In the rows, zero is written as 128.
Each row is followed by its class.
[122 132  81  75 150 120 133 133 149 124 126  65 134  83 139 143 107 147
 163 185 113 152 120 185 167 129 178 106 105 105 198 129 110 153 134 124
 128 154 117] : J563
[161 133 115 157 160 138 112 123 136 115 170  93 107  80 173 105  95  96
 148 147  91 127 127 111 149  96 112  95 136  70 110 128 147 168 147 112
 194 168 163] : J58
[172 129 116 135 110 136 113 121 118 113 150  92 116  94 155  82  84  86
 165 177  82 105 125 120 135 101 105  88 156 115 101  98 137 163 153 112
 153 158 139] : J776
[169 153 111 151 129 137 137 135 104 115 128  79 152  65 164  98 108 111
 142 153  96  68 116 111 136 121  99  93 168 126  91 114 139 177 161  73
 173 158 130] : J608
[125 150 107 115 109 113 170 157  98 126 129  92 139  82 145 143 112 157
 130 153 110  80 117 156 185 143 128 152 144 157 164 123 108 120 156 114
 115 154 117] : J608
[164 144 128 170 108 114 136 106 105 126 158  66 132  47 149  97  58 103
 146 157  90 119  97 128 173 122 126  90 144 135  82  92 118 153 136  89
 126 151 138] : J534
[116 135 130 104 132 116 167 156 129 119 142  65 120  83 141 144  99 143
 137 189  98 133 113 170 187 156 119 125 134 142 152 167 129 116 161  94
  97 157 143] : J534
[111 111 100 117 192 162  82 116 127 177 175 101 141  57  89 140 103 102
  54 139 117 123 126 122 100 119 179  58 119 142 133  59 108 149 160 141
 112  72 138] : J335
[127 145 129 135 112 124 127 109  83 149  90  36 107  87 144 141  82 135
 103 175  99 118  93 161 229 110 174 119 180 137 151 144 123 152 148  71
 110 148 141] : J967
[142 127  73 116 224 157  79 159 141 175 141  96 145  80  66 147 124  99
  59 134 135 121  68 138  59 122 165  76 102 145 125 100 121 144 136 158
 118 104 148] : J608
[162 113 156 134 161 121 102 114 164 128 143 108 124 117  82 134 122 137
 149  79 127 129 116 136  89 147 130 131 104 156 125 166 119 123 118 115
 183 141 158] : J776
[158 148 107 123 148 152 122 124 128 116 154  57 126  56 168  94  93 112
 164 162  79 118 111 129 131  93 126  58 135 100 110 131 134 164 152  66
 162 168 148] : J76
[144 141  88 125 187 141 103 137 130 171 172  92 133  42  67 145 137 122
  78 161 109  76 109 139  95  74 186 113  99 142 126  90 118 168 159 144
 116 107 118] : J608
[167 137 112 154 131 138 105 110 104 120 112  75 134  96 164  92  74  90
 150 158  91 145 128 108 141 117 110  70 169 104  72 123 159 165 143 104
 157 164 151] : J967
[129 140  98 128 190 153 104 136 119 171 153 101 121  48  72 140 129 118
  74 153 118 102  81 140 110  61 190  83  98 138 129 109 120 170 132 146
 137 102 137] : J76
[148 135 160 151 182 121 136 114 156 138 146 112 117  84 113 116 121 148
 150  97 114 103 114 144 118 142 163 138 102 145 133 147 111 156 126  81
 173 151 145] : J98
[118 125 100 137 178 147 106 117 128 179 144 116 130  58  55 153 134 139
  69 162 104  79 121 149  91  89 170 102 104 138 123  90 111 156 154 111
 136 101 112] : J252
[152 135 123 144 142 143 105 103 106 132 140  68 122  75 169  85  80 102
 161 172  92 123 129 117 150 111 120  71 166 112  81 110 143 168 156  91
 163 161 144] : J967
[113 170 113  91 129 113 156 126  90 129 112  77  90 105 137 131  86 159
 136 166 102 108 112 154 189 131 137 133 120 135 169 118 121 115 118 129
 138 155 122] : J253
[137 124 101 141  57 111 142 122 119 137 112  76 118  96 164  79 123 150
  85 166 114 122  97 156 245 136 141 143 169 180 166 126 121 135 162  85
 118 135 116] : J563
[133 152 125 150 170 116 112 121  97 183 145  96 106  77  71 158 119 132
  57 163  99  62 118 134 131  71 190 138  97 156 128 124 117 165 127 110
  98 105 122] : J253
[126 162 122 103 151 127 170 168 135 101 109 106 141  82 114 123 126 163
 143 170 113  62 126 149 154 142 130 150 115 124 163 162 110 115 149 138
 141 160 124] : J608
[176 141 143 152 174 112 120  97 155 130 138 126 150  88  94 129 146 152
 151  47 131 116 131 130  90 154 144 130 107 136 135 164 112 122 116 106
 183 152 162] : J608
[138 118 164 143 191 112 112 108 175 139 156 127 121  97 109 106 138 142
 149  76 128 132 120 134  89 154 148 129 100 147 126 154 121 149 137  94
 193 144 150] : J98
[168 143 115 143 101 134 105 101 110 108 155  84 124  77 148  79  95 105
 175 165 105 113 107 118 145 111 128 111 154 112  97  71 120 157 148 106
 144 153 138] : J891
[151 121 156 138 163 119 108  84 146 137 147  98 135  85  91 138 129 159
 143  77 144 120 136 135  97 140 148 153 103 151 131 145 116 144 120  70
 198 143 146] : J335
[101 140 127 100 113 115 157 156 101 129 124  55 111 108 147 136 100 149
 127 167  98 133 101 171 188 113 140 138 141 151 164 166 119 150 145  94
 118 168 138] : J76
[120 143 135 119  88 133 151 143 111 127 135  64 106  95 152 121 107 132
 152 174 102 124  88 175 194 130 141 150 145 158 169 142 119 137 170  98
 104 159 134] : J910
[159 129 104 129 151 145 106 141 109 129 170  73 111  50 177  88  67 108
 148 166 123 119  92 123 146 139 112  89 161 110 107  87 139 209 138 140
 197 141 123] : J58
[144 141 123 107  66  93 164 136 100 104 143  64 111  94 142 139 126 175
 153 153 111 102 132 165 190 118 124 208 135 167 149 129 126 145 172  96
 146 167 133] : J891
[105 146 107 113 141 131 153 152 121 138 132  86 103  91 137 129  75 158
 108 154 115 126  95 155 193 156 133 161 133 147 159 134 125 146 151 130
 159 154 149] : J58
[152 138  94 146 127 165  93 145 139 125 152  88 120  83 160  59  78 113
 138 156  98 110 102 100 144 140 117  98 154 108  85 115 135 167 143 100
 137 145 134] : J58
[136 121 101 130 176 147 105 123 128 170 149 106 127  66  59 150 137 125
  58 147 110  96 119 151  85  94 161  93 112 131 121 102 124 171 160 135
 152  89 129] : J252
[161 143 107 154 122 141 113 134 122 120 162  95 111  95 153  68  94 111
 151 162  86 105 116 116 153 113 118 118 145  94  98 106 136 185 144 119
 165 158 135] : J58
[133 140 125 134  88  99 162 118  97 132 126  80 112 133 121 129 121 158
 101 168 121 125 103 185 226 129 155 181 148 173 189 131 120 159 126 121
 129 141 117] : J563
[141 135 106 131 167 140 116 112 110 183 169  81 120  56  73 130 116 119
  68 131 111 121  82 155 119  80 196 102 101 169 130  91 106 190 145 133
 131  98 146] : J76
[164 124 148 106 149 121 115  84 154 117 134 119 110 118 118 136 123 146
 165  76 153 131 139 139  84 156 134 133 102 157 140 142 130 142 106 111
 214 133 157] : J776
[152 143 155 146 170 123 108 108 152 133 158  96 113  78 103 120 102 164
 141  90 145  98  96 136 126 151 150 165  99 133 130 157 108 161 116  96
 210 145 150] : J58
[111 124 109 124 195 151 103 119 128 167 160  93 129  67  66 147 139 118
  49 145 110 124  94 136 109  78 179  90 114 155 132 130 124 171 153 111
 123 104 146] : J76
[153 137 126 155 119 109 152 127 149 123 155 107 146  77 109  83 123 114
 149 145  65 130 148 134 147 117 129 115 124 119  92 168 134 155 181 110
 123 152 169] : J534
[150 123 109 147 168 128  96 122 124 168 155 131 114  97  57 150 137 109
  49 153 103  72 118 132 108  49 170 133  96 157 143 104 117 136 147 149
 115 107 139] : J776
[180 147  90 146 117 142 101 130 138 112 164  93 147  84 160  69 107 102
 171 160  94  91 133 116  89 126 117 101 136 119  82 102 143 164 154  91
 139 155 125] : J608
[164 127 126 172 130 129  95 114 131 132 145 106 122  87 156  79 108  79
 162 159  82 135 132 129 108 100 142  90 132 118 109 129 140 177 143 112
 129 165 153] : J910
[125 124 146 146  54  98 172 136 136  99 112  49 112 104 110 173 141 154
 107 139  66 127 143 164 237 134 173 146 123 141 122 194 123 117 131  53
  38 134 137] : J534
[113 119 127 130 191 148  97 122 131 191 143 123 134 104  34 155 154 129
  52 122 116 122 145 111 101  67 181 131 114 139 130 126 112 144 142 128
  71 100 136] : J335
[143 130 174 147 195 106 124  94 160 130 157 121 117 105 114 122 119 134
 158  85 126 132 122 150  95 156 158 128 100 137 142 142 119 167 123 104
 208 145 154] : J98
[144 123 131 143 158 139 138 116 149  98 156 129 131 117 163  60 103  78
 150 143  89 135 148 114 113 133 128  83 124  99 107  98 121 172 150 135
 156 140 148] : J98
[105 118 109 146 192 155  97 129 152 153 162 115 120  25 102 162 120 123
  94 190 129  77 128 124  99 105 197 102  77 156 108  71 110 143 134 123
 133  91 125] : J891
[184 166 144 157  86  99 116  49 132 114 137 115 101 118 125  92 135 178
 168  76 142 110 132 163 149 114 199 213 112 147 189 127 104 140 103 136
 212 133 153] : J891
[133 105  88 116 217 174  81 130 136 186 162  98 136  74  74 139 126  96
  67 153 131 134  97 145  72 117 171  77 109 144 142  65 117 164 151 153
 141  82 132] : J335
[166 147 109 157 134 121 111 107 127 134 175  78 121  36 164  64  73 112
 146 187 108  89  99 125 170  92 135  79 126 120 108  85 121 159 153  95
 179 157 140] : J563
[107  97 111 113 215 139  90 126 133 154 137  80 134  78  91 214 154 116
  72 136  97 142 161 122  95 106 151  50 116 128  91 144 162 161 160  87
 136 111 148] : J967
[117 142 111 102 132 127 144 154  80 137 115  42 112 105 147 162  88 157
 114 169 102 116 104 169 206 133 133 132 163 152 161 158 135 126 154 100
 118 160 143] : J967
[161 130 152 149 135 109 132 105 141 140 153 109 122  68  58 127 119 180
 157  82 141 103 106 172 102 142 148 170  91 151 121 149 107 142 116 124
 214 141 135] : J252
[190 125 156 122 151 107 104  96 153 132 145 106 121 105  78 120 125 144
 155  74 144 124 106 148  80 146 124 148 103 160 137 144 121 144 131 129
 215 136 149] : J776
[118 143 104 115 123 129 151 159 112 140 135  67 129  85 145 132 106 150
 128 152 103  99 101 165 176 152 141 134 149 165 159 127 112 130 154 107
 122 151 128] : J608
[110  92  66 120 166 157 103 132 144 178 143 129 144  32  98 154 138 112
  60 150 105 114 142 142  97 105 180  52 110 125 127  88 111 146 174 127
 106  78 130] : J252
[127 132 200 156 128  87 112  99 189 101 151 163 170 153 106 122 130 143
 171  67 163 138 170 119  55 190 135 158  66 141 117 184 105 116 113 132
 156  98 130] : J534
[166 140 165 164 162  96 129 109 147 129 144 112 145  81  84 145 138 156
 157  52 138  99 113 137 109 146 143 151  98 144 124 169 105 119 115 104
 195 157 157] : J608
[151 124  92 103 190 161  96 138 134 168 165 102 110  74  72 148 119 106
  84 182 110  96 102 143  85  91 155  94 105 153 135  73 130 157 154 157
 125  95 119] : J776
[173 144 118 127 177 154 116 119 121 134 181 117 127  95 116  87 132 112
 139 154  77 111 169 105 108 102  94  79 147 100  86 135 163 146 191 131
 143 146 169] : J967
[141 101 176 148 168 110 109  88 152 142 151 125 136 107 102 160 144 128
 151  78 147 148 155 133  91 142 148 135 103 129 132 156 119 139 120  84
 172 137 160] : J335
[150 120 124 144 138 156 135 120 144 116 180 107 125  81 176  72 116  82
 181 163  73 125 143 119 136 122 136  72 152  97 101  81 130 188 168 105
 134 135 117] : J98
[120 128 129 125  94 115 161 121  98 134 125  81 120 105 129 149 125 139
 124 163 104 118 139 162 194 107 144 173 147 142 159 133 129 154 163  78
 128 156 137] : J335
[115 120 101 127 185 149 104 114 123 167 142 101 125  95  78 176 138 117
  53 155 117 114 146 142  90  97 183 113 101 154 132  93 142 183 139 112
 145  92 140] : J335
[150 120 144 151 165 122 137  96 163 109 145 124 145  89 107 148 160 156
 148  53 135 114 157 123  98 152 150 143  95 152 116 172 117 126 102  86
 181 147 153] : J608
[131 141  73 123 222 171  71 138 117 176 158  77 127  64  50 142 126 116
  74 186 102 110  79 153 119  47 204 104 131 114 153 136 142 165 160 177
 136 110 137] : J967
[131 122 113 167 184 134  99 117 157 156 143 129 133 118  74 138 131 107
  27 163 109 130 141 125 125  86 189 105  93 138 146 126 123 140 121 159
  89  90 133] : J563
[164 131 116 161 140 128 101 104 144 121 166  77 120  96 159  72  95 106
 125 172 109 123 112 123 146 107 118  92 129 128 110 114 138 150 135  86
 172 159 144] : J563
[121 143 117 114 129 126 151 156  88 138 108  48 112 102 136 151  89 151
 121 181 101 109  99 176 205 128 139 142 147 152 150 157 128 133 156 104
 125 160 143] : J967
[138 131 115 156 144 126 121 114 138 107 159  80 134  61 170  93  89  96
 163 173  73 137 146 116 138 114 122  63 141 106  81 136 151 164 140  86
 160 164 150] : J534
[127 117  98 130 180 129  84 129 135 164 159 110 124  44  79 158 134 122
  80 169 123  95 118 135  90 105 178 103  92 155 114  71 122 153 155 131
 129  99 134] : J891
[173 156 123 143  99 118 132 128  89 111 143  52 144 108 158  80  93 124
 135 150  68  99 103 143 155 102 103 111 161 129 136 128 119 177 163  80
 154 166 123] : J76
[110 141 107 128  93  98 155 166 129 131 110 111 123 101 152  99 113 156
 130 169  93  75 106 178 180 153 156 164 115 167 169 115 113 143 177 103
 131 143 109] : J98
[167 144 119 127 128 122 109 127 109 145 137  56 114  96 181  68  67  93
 213 199  93 130 105 150 118 140 125  92 142 106 114  97 128 200 129 117
 159 158  98] : J253
[119 138 118 129 199 131 101 105 138 155 186 101 133  63  60 164 127 117
  75 165 107 114 120 142  99  93 184 102  97 137 131 119 129 158 146 122
 104  97 138] : J534
[145 117 155 141 185 119  92 102 175 131 153 123 115 118 102 142 128 137
 115  57 157 158 114 123  93 164 137 139  91 120 130 168 123 134 115 114
 198 131 173] : J58
[125 144 115 126 184 115 109  98 132 171 167 111 136  59  67 158 133 115
  64 162 113 106 127 142 110  64 196 116  87 130 146 108 109 159 162 129
  92  92 137] : J534
[133 150  98 119  96 109 157 141 109 112 120  93 136 102 135 138 131 156
 110 130  97  89 132 142 172 132 125 156 140 157 142 144 133 119 158  82
 111 163 142] : J608
[ 95 123 116 101 103 145 143 135 111 137 134  87 112  79 171 126 104 132
 137 175 129 138  93 164 179 162 139 128 151 186 173 109 113 128 162  98
  91 141 119] : J910
[146 131  93 148 155 131 106  98 144 114 139  55 147  62 166 109  57 100
 156 139  99 189 104 130 109 155 124  62 141 139  91 120 162 175 125  97
 204 152 145] : J534
[142 142 128 150 133 142 123 119 120 122 148  84 127  79 175  75  98  96
 157 178  77 121 116 118 150  85 115  73 158 102 109 141 135 164 156  69
 151 176 150] : J76
[143 145 117 150 191 143  97 125 130 159 180 135 115 111  49 167 161 131
  36 146 113  71 135 126 102  63 179 171  94 120 145 130 134 187 144 142
 121  90 129] : J58
[116 139 115 109 114 117 161 163 106 129 148  74  94 102 119 126 114 162
 107 150 116 116  86 154 210 117 113 196 139 146 147 145 129 151 166 131
 155 163 139] : J58
